Here is a tiny trained network, its code and every weight. The questions are about switching its units off for an input and a target symbol, where a switched-off unit gives its printed mean instead of its output.

import numpy as np


def w(rows, s, z=0):
    codes = np.array(rows[::2]) - 128.0
    scale = np.full(codes.shape[1], s)
    scale[-1] = z or s
    return codes * scale


def norm(h):
    return h / np.sqrt((h * h).mean(-1, keepdims=True) + 1e-5)


def f(y):
    return y / 2 * (1 + np.tanh(0.7978845608 * (y + 0.044715 * y**3)))


def softmax(a):
    e = np.exp(a - a.max(-1, keepdims=True))
    return e / e.sum(-1, keepdims=True)


def log_softmax(a):
    a = a - a.max(-1, keepdims=True)
    return a - np.log(np.exp(a).sum(-1, keepdims=True))


def net(x, mask):
    ids = ['ΞΠαβελμτ'.index(c) for c in x.split()]
    T = len(ids)
    res = E[ids] + P[:T]
    u = 0
    for l in range(3):
        q, k, v = (norm(res) @ M[l].T for M in (Q, K, V))
        z = softmax(np.where(np.tri(T) > 0, q @ k.T / 2**0.5, -1e9)) @ v
        res = res + np.where(mask[u], z, O[l][:, -1]) @ O[l][:, :-1]
        u += 1
        y = f(norm(res) @ A[l][:, :-1].T + A[l][:, -1])
        res = res + np.where(mask[u : u + 12], y, B[l][:, -1]) @ B[l][:, :-1]
        u += 12
    return log_softmax(norm(res)[-1] @ U[:, :-1].T + U[:, -1])


Q, K, V, O, A, B = {}, {}, {}, {}, {}, {}
E = w([
[155,145,119,27,94,108,174,85],'Ξ',
[103,203,186,153,167,145,165,53],'Π',
[59,197,88,67,10,75,91,162],'α',
[214,60,208,70,145,129,112,154],'β',
[97,199,124,113,93,148,68,71],'ε',
[76,133,77,128,218,80,112,164],'λ',
[152,184,178,106,180,78,126,131],'μ',
[121,125,121,101,145,87,13,218],'τ',
],0.013)
P = w([
[91,137,196,116,125,226,123,63],'0',
[217,250,56,185,164,163,128,176],'1',
[100,88,60,60,116,117,80,55],'2',
[194,254,93,165,121,140,189,211],'3',
[36,75,216,70,101,214,172,83],'4',
[234,201,71,188,120,3,73,100],'5',
[81,75,163,97,104,143,140,42],'6',
[191,238,85,161,156,173,170,247],'7',
[79,78,174,112,110,147,149,54],'8',
],0.0089)
Q[0] = w([
[102,165,208,96,165,24,5,88],'L0H0',
[140,204,129,169,181,205,54,175],'L0H0',
],0.0031)
K[0] = w([
[89,124,112,18,141,47,170,112],'L0H0',
[107,157,210,46,252,183,96,123],'L0H0',
],0.0042)
V[0] = w([
[48,189,246,5,146,46,133,182],'L0H0',
[210,180,43,146,150,251,72,119],'L0H0',
],0.0023)
O[0] = w([
[3,247,67,210,177,131,200,180,251],'L0H0',
[87,194,81,170,220,198,130,236,148],'L0H0',
],0.0057,0.0025)
A[0] = w([
[129,158,137,68,182,97,49,128,73],'L0N0',
[150,28,206,198,35,215,164,105,103],'L0N1',
[223,122,75,138,156,47,151,229,153],'L0N2',
[85,170,161,89,117,123,147,199,160],'L0N3',
[172,171,40,129,46,102,200,119,141],'L0N4',
[71,14,220,87,130,166,62,149,83],'L0N5',
[69,181,135,193,66,142,94,196,253],'L0N6',
[74,155,212,82,181,110,74,165,51],'L0N7',
[169,157,198,44,219,80,175,87,141],'L0N8',
[23,52,123,145,147,192,3,90,135],'L0N9',
[199,84,165,31,154,128,90,148,118],'L0N10',
[125,64,118,26,90,243,129,71,99],'L0N11',
],0.0071,0.003)
B[0] = w([
[139,108,135,165,44,104,108,186,172],'L0N0',
[103,235,110,140,217,97,202,142,146],'L0N1',
[140,203,154,164,91,204,155,42,228],'L0N2',
[129,50,152,125,139,141,130,111,220],'L0N3',
[152,129,167,209,218,146,73,141,209],'L0N4',
[200,111,180,140,172,50,174,201,185],'L0N5',
[182,95,124,118,115,183,147,153,254],'L0N6',
[65,54,142,152,82,67,176,143,179],'L0N7',
[25,117,92,156,121,143,80,154,246],'L0N8',
[192,59,3,159,113,94,253,142,185],'L0N9',
[113,190,48,139,172,86,101,169,184],'L0N10',
[178,163,200,96,181,154,87,52,194],'L0N11',
],0.0071,0.0053)
Q[1] = w([
[114,116,136,150,93,8,75,57],'L1H0',
[161,187,122,144,105,116,121,136],'L1H0',
],0.012)
K[1] = w([
[131,173,2,141,129,126,13,121],'L1H0',
[109,72,106,42,129,69,131,91],'L1H0',
],0.0095)
V[1] = w([
[252,88,128,222,203,108,130,163],'L1H0',
[189,178,87,33,70,161,203,48],'L1H0',
],0.0041)
O[1] = w([
[92,250,96,72,51,185,171,67,2],'L1H0',
[128,79,134,210,72,239,92,3,220],'L1H0',
],0.0064,0.00078)
A[1] = w([
[176,151,92,121,124,143,169,93,206],'L1N0',
[101,117,148,45,133,107,133,56,132],'L1N1',
[79,137,129,137,153,96,113,173,170],'L1N2',
[120,57,148,82,77,128,102,131,2],'L1N3',
[84,111,113,156,149,164,116,129,199],'L1N4',
[141,133,113,176,124,126,161,165,98],'L1N5',
[195,147,136,92,155,160,124,79,42],'L1N6',
[94,84,141,138,154,102,167,97,72],'L1N7',
[245,161,151,114,159,107,113,159,96],'L1N8',
[149,141,116,157,104,153,130,141,18],'L1N9',
[134,177,149,161,121,131,145,102,121],'L1N10',
[144,151,120,131,163,98,153,125,40],'L1N11',
],0.012,0.0017)
B[1] = w([
[131,107,143,176,29,175,94,150,174],'L1N0',
[140,94,139,170,224,119,75,123,188],'L1N1',
[108,119,208,94,79,78,148,112,177],'L1N2',
[171,169,206,3,37,124,110,143,176],'L1N3',
[123,161,131,121,86,96,102,156,176],'L1N4',
[149,90,107,129,184,82,89,116,182],'L1N5',
[95,26,151,129,104,70,136,181,169],'L1N6',
[106,159,94,116,113,156,185,71,164],'L1N7',
[92,193,138,141,183,89,170,120,254],'L1N8',
[94,73,217,112,161,142,158,105,164],'L1N9',
[169,90,79,93,98,176,117,141,196],'L1N10',
[129,186,179,66,113,145,113,195,155],'L1N11',
],0.0082,0.0064)
Q[2] = w([
[165,159,88,104,81,4,64,30],'L2H0',
[70,106,152,76,121,114,137,123],'L2H0',
],0.013)
K[2] = w([
[116,180,15,155,100,107,1,159],'L2H0',
[143,214,179,223,117,109,136,147],'L2H0',
],0.0094)
V[2] = w([
[254,106,94,102,89,72,117,155],'L2H0',
[147,132,168,95,133,130,86,157],'L2H0',
],0.008)
O[2] = w([
[94,71,123,105,163,192,155,249,3],'L2H0',
[175,114,104,71,139,123,92,146,202],'L2H0',
],0.014,0.0017)
A[2] = w([
[139,121,67,175,172,2,221,93,62],'L2N0',
[182,211,89,189,183,195,137,82,140],'L2N1',
[125,149,173,152,151,186,155,158,78],'L2N2',
[109,115,117,129,156,190,105,193,29],'L2N3',
[200,75,138,128,120,100,128,213,203],'L2N4',
[135,43,178,143,202,136,89,134,109],'L2N5',
[162,62,107,178,82,197,103,63,69],'L2N6',
[168,146,208,119,89,143,78,134,105],'L2N7',
[173,192,143,198,171,126,163,156,110],'L2N8',
[223,131,164,141,161,122,45,45,2],'L2N9',
[188,186,130,44,47,170,105,191,72],'L2N10',
[116,55,148,111,89,3,143,80,89],'L2N11',
],0.0099,0.0043)
B[2] = w([
[164,178,94,101,193,209,171,128,216],'L2N0',
[157,75,134,107,64,59,119,124,253],'L2N1',
[35,106,91,159,141,75,100,86,158],'L2N2',
[100,103,83,143,177,163,197,59,157],'L2N3',
[119,127,160,128,120,54,148,31,208],'L2N4',
[149,117,47,96,137,127,2,121,176],'L2N5',
[190,147,223,166,203,149,190,241,160],'L2N6',
[123,118,41,56,108,165,138,163,195],'L2N7',
[55,103,156,71,131,182,90,168,236],'L2N8',
[64,85,79,139,147,108,238,130,189],'L2N9',
[236,158,94,84,78,151,155,61,229],'L2N10',
[50,98,116,167,102,217,50,192,200],'L2N11',
],0.0087,0.0064)
U = w([
[134,49,74,127,202,149,33,110,170],'Ξ',
[121,157,140,194,111,108,181,32,136],'Π',
[212,134,99,34,46,179,104,136,202],'α',
[129,187,165,66,216,89,153,213,152],'β',
[201,92,185,212,133,210,131,201,187],'ε',
[58,145,14,110,148,249,217,170,26],'λ',
[2,120,166,126,38,138,89,197,85],'μ',
[127,20,86,99,97,24,239,206,5],'τ',
],0.0076,0.0028)

Each question gives the input, a string of symbols that net reads in full, and the target symbol t.
The units are the heads (2 rows each of Q, K, V and O) and the neurons (one row each of A and B). Each row of codes is followed by its name. A weight is (code - 128) times the scale printed after its matrix; where a second scale follows, it is the last column's (O, A, B and U).
mask holds one flag per unit, layer by layer, with each layer's heads first. A switched-off unit (its flag False) gives its mean, the last column of its rows in O or B, instead of its output. The means were averaged over made-up inputs and are rounded, as every weight is.
A unit's drop is (log p(t) with every unit on - log p(t) with that unit switched off) / (log p(t) with every unit on - log p(t) with every unit switched off).
The circuit of an input: a set's keep is (log p(t) with only the set's units on - log p(t) with every unit switched off) / (log p(t) with every unit on - log p(t) with every unit switched off). Starting from the 12 units with the biggest drops (on a tie, the unit counted first), units are removed one at a time, each time the one whose removal leaves the highest keep (on an exact tie, the one counted first), for as long as the keep stays at least 0.8.
units of the circuit, in order: the units of the circuit, biggest drop first
unit that matters most: the unit with the biggest drop
top k neurons: the k neurons with the biggest drops, biggest first
top k neurons in layer l: the k neurons of layer l with the biggest drops, biggest first
input λ α Ξ β μ τ μ Ξ, target β: units of the circuit, in order	[L0N4, L1N8]
input Π α τ Ξ, target Π: units of the circuit, in order	[L2H0, L0N4]
input ε β ε β α β τ α τ, target τ: units of the circuit, in order	[L0N9]
input Π α λ α Π Ξ β λ, target Π: units of the circuit, in order	[L2H0, L0N10]
input μ α τ λ Ξ, target Ξ: units of the circuit, in order	[L1N1, L2N5]
input α τ μ Ξ Π λ μ α λ, target λ: top 2 neurons	[L2N0, L0N9]
input Ξ ε Π ε β β λ β, target α: top 3 neurons	[L0N5, L0N2, L2N10]
input β β μ λ α α, target β: top 2 neurons	[L0N4, L1N8]
input λ λ λ Π β β α τ, target α: top 3 neurons	[L0N5, L0N2, L2N10]
input β ε β Ξ ε α μ λ, target ε: top 3 neurons	[L0N10, L0N9, L2N6]
input Ξ α α Ξ, target τ: top 3 neurons	[L0N4, L2N9, L2N1]
input τ μ α α τ μ, target Ξ: units of the circuit, in order	[L1H0, L0N8, L2N5]
input μ ε λ μ α α α α, target Ξ: top 2 neurons	[L0N8, L1N3]
input τ λ β ε, target λ: top 4 neurons	[L0N10, L0N9, L2N3, L0N5]
input Π β α β, target Π: top neuron	[L0N10]
input μ τ λ Π β Ξ α λ, target α: top 3 neurons	[L0N5, L0N8, L0N2]
input β τ α β λ τ μ Π, target μ: top 2 neurons	[L0N9, L0N10]
input β Ξ Π α α Ξ, target Π: top 2 neurons	[L0N4, L0N2]
input λ α λ μ Ξ β, target μ: top 2 neurons	[L0N9, L0N2]
input ε α Ξ Ξ μ α, target τ: top 2 neurons	[L0N4, L2N9]
input Π Ξ α Ξ τ μ λ β, target λ: top 2 neurons in layer 0	[L0N5, L0N2]
input β λ Ξ μ, target α: unit that matters most	L1H0
input λ Π λ α α λ, target μ: top 3 neurons in layer 0	[L0N9, L0N2, L0N6]
input β α τ Ξ λ α, target λ: top 3 neurons in layer 0	[L0N8, L0N9, L0N6]
input λ β β Ξ, target μ: top 3 neurons in layer 0	[L0N10, L0N4, L0N9]
input ε Π α β, target ε: top 2 neurons in layer 0	[L0N2, L0N9]
input λ α τ α, target μ: unit that matters most	L0N9
